The rows lie along a hidden order. The number after each row says roughly how far along it the row is, from 0 to 30. A new part has a new order.
In the rows, 128 means zero.
[116 147 115 122  93 133 135 216 184 127 134  99 149 133  77 120  95 129
 120 127 149 137  43  39 117 131 157 120 169 143 148 119 111 118 178 111
 106  98 109 138 120 156 145 129 102 110 159 128 136 131  94 144 154 124
 183 128 130 101 116 200 158  91 119 133 129 103 126 131 139 132 181 131
 127 138 127 119 131 144 123 151 144 144 130 146 155 101 103 138 126 115
 122  78 150 114 127  73 117]	16
[135 131 107 108 147 129 167 159 110 157  36  89 127  99 204  96 120 122
 122 122 105 122 149 170 131 141 184 112  84 112  33 115  96 140 113 133
 115 120 109  32 147  97 126 122 138 192 211 157 130 147 154 125 123 146
 100 103 130 130 125 162 163 121 136 127  75 181 137  91 100 154 140  34
 130 232 127 111 125  84 116 133 140 162 131 132 149 114 150 130 110 166
 107 123 123 118 118 135 104]	0
[130 179 110 127 129 129 118 151 168 163 132  66 120  72  90 105 114 138
 119 162 153 104  79 123 114  83 173 123 128 145 139 126 106 131 155 105
 118  92 126 104 106 173 138 124  80 130 153 160 154  98  84 143 151 115
 138 130 134  98 144 144 154 115 129 118 151 132 137 108 134  88  98  91
 128  89 139 138 118 131 136 169 147 117 109 118 162 130  78 134  73 100
 123 141 115 119 150 122 126]	7
[117  92 144 125 109 132  94 103 123 130 221  90 134 122 115 139  87 134
 128 119 160  98  73  16 127 132 178 133 144 143 162 138 122 120 120 107
 136 118 112 167 139 169 127 124 127 102  93 146 141 130  71 125 163 134
 180 137 127 139 126 128 137 111 125 148 167  67 124 114 120 102 142 121
 138 108 132 139 119 155 129 147 126 113 156 120 152 150 190 128 109  64
 191 111 140 117 141 114 127]	27
[139  83 117 117 104 125 141 125  71 109 124  65 127 106 199 132  97 124
 123 157 119 103 129  82 134 124 214 125 100 112  28 135 101 155  75 127
 117 125 124  40 139  98 160 111 152 159 195 159 115 157 159 131 115 145
 123 121 141 141 135 145 138 107 130 110 127 144  94  79 100  89 191  25
 138 135 120 117 119  76 121 117 137 151 138 107 158  90 153 127  95 131
  93 133 107  92 117 106 114]	11
[125 110 129 122 122 126 100 119 102 121 106 145 140 132 128 127 131 152
 128 102 119 144 166 223 128 144 125 115  76  91 123 113  77 117 120 152
 159 132 127 192 110  80 109 135 162 168 167 163 113 131 180 108 117 153
  45 133 126 111 121 144 136 165 139 136  87 115 107 164 114 133 168  93
 173 128 115 134 136 115 124  87 131  89 137 111  96  25 153 106 138 152
  43 188 107 138 129 130 121]	25
[119 185 123 141 115 141 203 202 192 145  76 119 140 126 113  94 129 129
 122  63 118 122 139  65 120  86 241  94 152 158 171 117 108 117 201 105
  96  93 130 144  79 144 143 128  76 135 230 145 156 125  84 143 135 125
 163 134 126  90 124 185 143  89 124 124 115 119 148 106 139  91 112 116
 122 124 138  95 121  88 135 153 148 175 130 115 113  63  82 138 101 154
 195 138 172 105 131 134 158]	16
[135  85 130 156 144 122 171 185 149 101 166  91 114 111 110 100 127 120
 117  66 104 122 191 104 140  85  92 144 165 136 132 123 163 142  96 132
 112 119 142 108  74 149 132 132 146 132   9 124 132 146 137 118 106 119
 117 149 128  96 141 109 114 138 131  93 150 159 155  97 152 107 101 172
 132 147 145 117 122 134 143 109 109 151 100 112 115  93  99 128  92 136
 193 134 140 149 150 180 143]	26
[135 169 140 137 154 131 158 175 115 134  53 124 125 116  99 128 162 142
 145 188 109 147 140 255 111 107 182 144  56 114 165 128 125 133 142 136
 157 157 142 115  94 112 112 117 128 168 202 144 118 124 158 140 119 122
  84 109 133 116 144 141 128 144 130 139  88 132 118 138 123 112  62  99
 122  22 121 124 133 119 128 132 143 126 124 133 118  90  84 124 109 134
  19 221  87 106 115 140 138]	30

[150 164  98 145 124 120 161 121 112 130 146 132 104 135 122 153 134 130
 122 134  96 135 120 139 143 113 139 127 114 159 122 127 122 234 131 134
 152 125 161 112 160 114 145 141 134 113 129 105 128 127 127 112 138 150
 120 121 130 197 121 128 129 126 133 142 109 127 137 109 154 132 124 119
  85 126 135 141 124 143 132 134 129  91 148 130 126 111 126 131 150  93
 113 161 198 143 107 139 128 133 106 144 121 124 118 131 142 176  73 112
  97]	1
[117 204 117 152 133 130 177 119 151 123 132 137 178 119 104 128 110  96
 153 175  95 120  89 111 108 123 143 197 143  97 135 141 130  96 130 142
 129 129 154 135  81 114 158  33 123 145 124  99 129 123 145 121 139 143
 127 139 158  30 124 126 128 120 123 129 129 150 138 137 134 118 118 131
 113 154 130 140 123 126 136 123 138  44 131 136 138 181 115 122 100 115
 144 179 211  74 159 165 129 137 175 138 134 109 132 121 151 156 130 122
 126]	17
[113  36  65 111 137 128 131 130  94 126 110 141 145 147 133 160 123 115
 145 121 119 109 100 132 126 107 114  87 156 138 128  96 121 221 134 123
 179 133 158 127 112 101 127  99 132  98 114 112 133 114 135 143 109 170
 129 123 129  67 140 139 132 115 131 138 120 115 113  88 135 123 127 129
 138 139 128 161 132 158 119 133  64 212 150 128 142 227  95 134 130  36
 118 190 133 133 252  91 131 121 126 135 125 128 140 114 132 140 126  95
  95]	18
[135 188 125 169 118 115 126 120 128 129 139 153 202 140 114 125 115 136
 149 148 118 110 119 112 124 108 152 137 178  49 129 137 128 166 134 147
 128 134 193 120 120  94 149 155 124 162 126 178 117 123 142 120 134 144
 131 131 139 121  84 118 138 126 118 135 126 130 132 141 110 131 109 116
  96 154 119 133 116 187 141 123 118  73 129 115 112 179 145 137 148 100
 136 148 159 121 171 183 129 117 111 140 112 128 126 127 137 100  31 140
  93]	8
[120 192  37 186 109 127 124 122 137 124 121 136 113 144 110  73 115 157
 116 166  83 107 156 135 130 122 133 150 127 105 120 157 117  52 134 136
 114 116 129 134 113 141 135  85 150 122 134 107 127 131 118 139 138 128
 123 132 129 141 156 130 131 126 136 132 131 138 143 107 100 133 118 122
 148 144 127 160 141 146 133 145 124 252 154 134 125  65 122 118 182 182
 125 110  94 155 153 141 127 127  83 132 103 133 141 129 129 112  49 195
 138]	7
[128 222  16 157 118 121 130 120 169 128 129 127  93 129 135 152 139 108
 120 143 133 126 175 138 172 128 141 140 151  81 126 167 131 255 132 131
 136 127  45 123 104 108 156 154 115 206 127  98 115 126 127 118 147 107
 139 127 167 234 180 108 125 110 109 148 128 136 144 114 102 120 124 130
 141 115 139 150 113 150 111 122  69 195 148 120 137  57 126 107 110 154
  62 255  67  69 124 151 132 130  91 120  64 123 141 134 168 161  90 168
 125]	23
[102 152 168 161 115  96 121  98 122 138 160 120 104 159 149 184 108 162
 125 162 169 135 120 121 136  90 109 141 108 126 123 137 123 227 136 135
 238 115 104  91 133  90 145 102 132 226 133 123 124 142 116 116 140 104
 130 179 128  34  69  65 117 141 136 161 155 136 144  99 146 137 125 120
 123  82 131 120 100  97 138 162 177  66 137 117 134 116 100 141 147 132
 114  97 136 102 201 132 130 133 142 106 172 144  83 129 111  88 179  62
 135]	30
[ 99  87 255 158 118 121 144 119 124 129 130 128 147 113 125 177 135 145
 118 149 128 115 123 130 139 127 117 118 123  99 130 114 129 148 133 125
 148 128 161 128 136 128 125 131 129 108 126 123 135 123 138 119 133 103
 130 108 137 118 128 119 123 139 111 117 122 121 119 122 114 118 124 123
 147  69 134 121 136 147 139 148  67 186 156 125 125 112 118 120 130 113
 132  52 130 110 162 123 130 128 111 134 108 135 127 132 119 123 103 142
 141]	0
[110 209 180 185 127 137 167 124 125 134 159 156 182 133 124 119 128  96
 117 160 126 123  98 130 139 128 137 176  93  37 137 176 136   1 129 122
 176 116  69 133 123 150 115  52 135 169 126 178 131 118 137 141 129 134
 141 134 123 161 122 118 124 135 134 124 113 122 132 167 146 127 116 127
 141  87 126 110 124 143 129 163 100  76 128 130 113  93 124 116 110  93
 132 155 170 116 185 145 127 114  74 116 145 115 163 138 113  96 110 141
 140]	16
[130 173 115 122 126 126 135 128 134 128 140 133 152 132 121  77 122 130
 121 136 106 127  92 131 141 119 127  95 154 132 135 138 129 107 131 129
  81 126 140 106 101 135 148 164 120 178 122 136 137 127 129 133 144 146
 127 124 139 154  72 123 123 132 140 115 124 133 117 134 144 126 115 132
 134 129 132 138 118 133 120 136 116  78 147 130 128 172 104 143 118  93
 118 153 112 119 201 113 127 126 142 131 107 129 137 125 134 187 104  77
 108]	0
